Below is a small trained network, with its code and all its weights. Each question gives an input and a class and asks what happens when units are switched off, that is, made to give their printed mean instead of their output.

import numpy as np


def w(rows, s, z=0):
    codes = np.array(rows[::2]) - 128.0
    scale = np.full(codes.shape[1], s)
    scale[-1] = z or s
    return codes * scale


def norm(h):
    return h / np.sqrt((h * h).mean(-1, keepdims=True) + 1e-5)


def f(y):
    return np.maximum(y, 0)


def log_softmax(a):
    a = a - a.max(-1, keepdims=True)
    return a - np.log(np.exp(a).sum(-1, keepdims=True))


def net(x, mask):
    res = np.array(x, float).reshape(1, 8) / 4 @ E
    u = 0
    for l in range(4):
        y = f(norm(res) @ A[l][:, :-1].T + A[l][:, -1])
        res = res + np.where(mask[u : u + 3], y, B[l][:, -1]) @ B[l][:, :-1]
        u += 3
    return log_softmax(norm(res)[-1] @ U[:, :-1].T + U[:, -1])


A, B = {}, {}
E = w([
[91,218,194,140,78,115,114,89],'x0',
[128,95,153,76,254,163,74,173],'x1',
[102,84,83,237,182,160,105,52],'x2',
[166,128,106,126,152,250,156,122],'x3',
[112,139,86,129,126,117,44,59],'x4',
[129,177,106,144,199,81,108,179],'x5',
[124,154,137,134,52,240,82,182],'x6',
[195,113,138,109,164,88,99,203],'x7',
],0.0068)
A[0] = w([
[140,121,191,99,180,245,1,84,1],'0.n1',
[97,98,70,178,76,151,201,105,127],'0.n2',
[88,161,149,104,103,161,201,121,170],'0.n3',
],0.0068,0.0021)
B[0] = w([
[212,192,95,8,139,182,167,54,254],'0.n1',
[121,148,149,222,172,111,121,129,251],'0.n2',
[108,138,111,125,111,147,110,154,227],'0.n3',
],0.011,0.0034)
A[1] = w([
[116,88,81,165,116,115,140,74,80],'1.n1',
[69,173,197,104,38,79,120,136,35],'1.n2',
[140,96,146,204,53,248,201,177,3],'1.n3',
],0.011,0.003)
B[1] = w([
[122,91,153,156,125,96,117,78,210],'1.n1',
[101,195,153,39,125,83,151,94,237],'1.n2',
[204,162,100,249,118,113,127,184,255],'1.n3',
],0.014,0.0054)
A[2] = w([
[139,86,133,94,211,106,119,200,110],'2.n1',
[132,136,142,148,101,255,64,134,224],'2.n2',
[83,193,169,64,85,64,138,151,11],'2.n3',
],0.015,0.0013)
B[2] = w([
[166,95,7,101,180,132,66,188,207],'2.n1',
[94,93,194,93,153,176,182,130,206],'2.n2',
[108,149,126,79,51,73,152,145,254],'2.n3',
],0.014,0.0094)
A[3] = w([
[44,47,85,184,120,93,118,7,35],'3.n1',
[208,136,88,79,203,69,76,141,69],'3.n2',
[134,57,42,80,207,85,67,235,5],'3.n3',
],0.011,0.0018)
B[3] = w([
[94,62,216,115,154,83,15,12,209],'3.n1',
[52,57,79,145,101,143,97,238,215],'3.n2',
[147,89,2,98,196,111,38,151,254],'3.n3',
],0.012,0.0096)
U = w([
[93,134,160,140,133,77,80,52,33],'0',
[128,172,151,44,145,247,161,121,167],'1',
[163,187,138,207,101,158,182,191,99],'2',
[121,119,17,69,159,110,71,210,215],'3',
[94,230,131,56,36,33,149,161,252],'4',
],0.012,0.0014)

Each question gives the input, the list of numbers given to net, and the class t.
The units are the neurons (one row each of A and B). Each row of codes is followed by its name. A weight is (code - 128) times the scale printed after its matrix; where a second scale follows, it is the last column's (A, B and U).
mask holds one flag per neuron, layer by layer. A switched-off neuron (its flag False) gives its mean, the last column of its row in B, instead of its output. The means were averaged over made-up inputs and are rounded, as every weight is.
A unit's drop is (log p(t) with every unit on - log p(t) with that unit switched off) / (log p(t) with every unit on - log p(t) with every unit switched off).
The circuit of an input: a set's keep is (log p(t) with only the set's units on - log p(t) with every unit switched off) / (log p(t) with every unit on - log p(t) with every unit switched off). Starting from all 12 units, units are removed one at a time, each time the one whose removal leaves the highest keep (on an exact tie, the one counted first), for as long as the keep stays at least 0.8.
units of the circuit, in order: the units of the circuit, biggest drop first
unit that matters most: the unit with the biggest drop
top k neurons: the k neurons with the biggest drops, biggest first
k most important neurons of layer l: the k neurons of layer l with the biggest drops, biggest first
drop when u is switched off: that unit's drop, to one decimal
input [8,2,8,8,2,-2,2,-3], class 1: unit that matters most => 0.n1
input [-5,-3,2,6,-3,-5,-5,-6], class 2: units of the circuit, in order => (1.n3; 3.n3)
input [-2,-5,2,-6,0,-2,-5,7], class 0: 2 most important neurons of layer 3 => (3.n1; 3.n3)
input [0,-6,1,-6,6,4,-6,6], class 4: top 3 neurons => (2.n1; 2.n3; 0.n2)
input [-5,5,-8,-1,3,-7,-2,-8], class 4: units of the circuit, in order => (2.n1; 3.n3)
input [-4,-1,-6,1,4,-4,8,-4], class 1: top 2 neurons => (2.n2; 0.n1)
input [2,8,7,-4,7,6,7,0], class 1: 2 most important neurons of layer 2 => (2.n2; 2.n1)
input [-1,3,1,8,8,-8,-5,-5], class 1: top 2 neurons => (0.n1; 2.n2)
input [1,2,-1,-2,8,-3,-3,-1], class 0: units of the circuit, in order => (2.n1; 1.n2; 3.n3)
input [-2,2,5,-3,-5,4,7,-1], class 2: top 2 neurons => (1.n3; 2.n1)
input [1,-2,0,-1,4,2,2,-6], class 0: top 3 neurons => (0.n2; 1.n1; 3.n1)
input [8,-6,1,0,8,-6,-4,7], class 4: top 2 neurons => (1.n2; 2.n3)
input [5,-4,3,-2,2,7,-4,1], class 4: top 2 neurons => (2.n3; 0.n2)
input [5,-3,0,8,-3,5,3,-3], class 2: units of the circuit, in order => (1.n3)
input [-6,4,-6,-6,5,-7,-7,-7], class 0: top 2 neurons => (2.n1; 1.n1)
input [6,0,5,-6,-1,-7,-3,1], class 4: top 2 neurons => (1.n2; 2.n3)
input [2,4,-6,8,-3,3,1,-3], class 1: drop when 2.n2 is switched off => 0.1
input [-4,-7,6,-8,-5,-6,3,-8], class 0: drop when 3.n1 is switched off => 0.4
input [1,-2,-1,-8,-1,6,-2,-3], class 4: drop when 3.n2 is switched off => 0.0
input [-7,5,-1,7,4,-5,8,5], class 1: units of the circuit, in order => (2.n2)
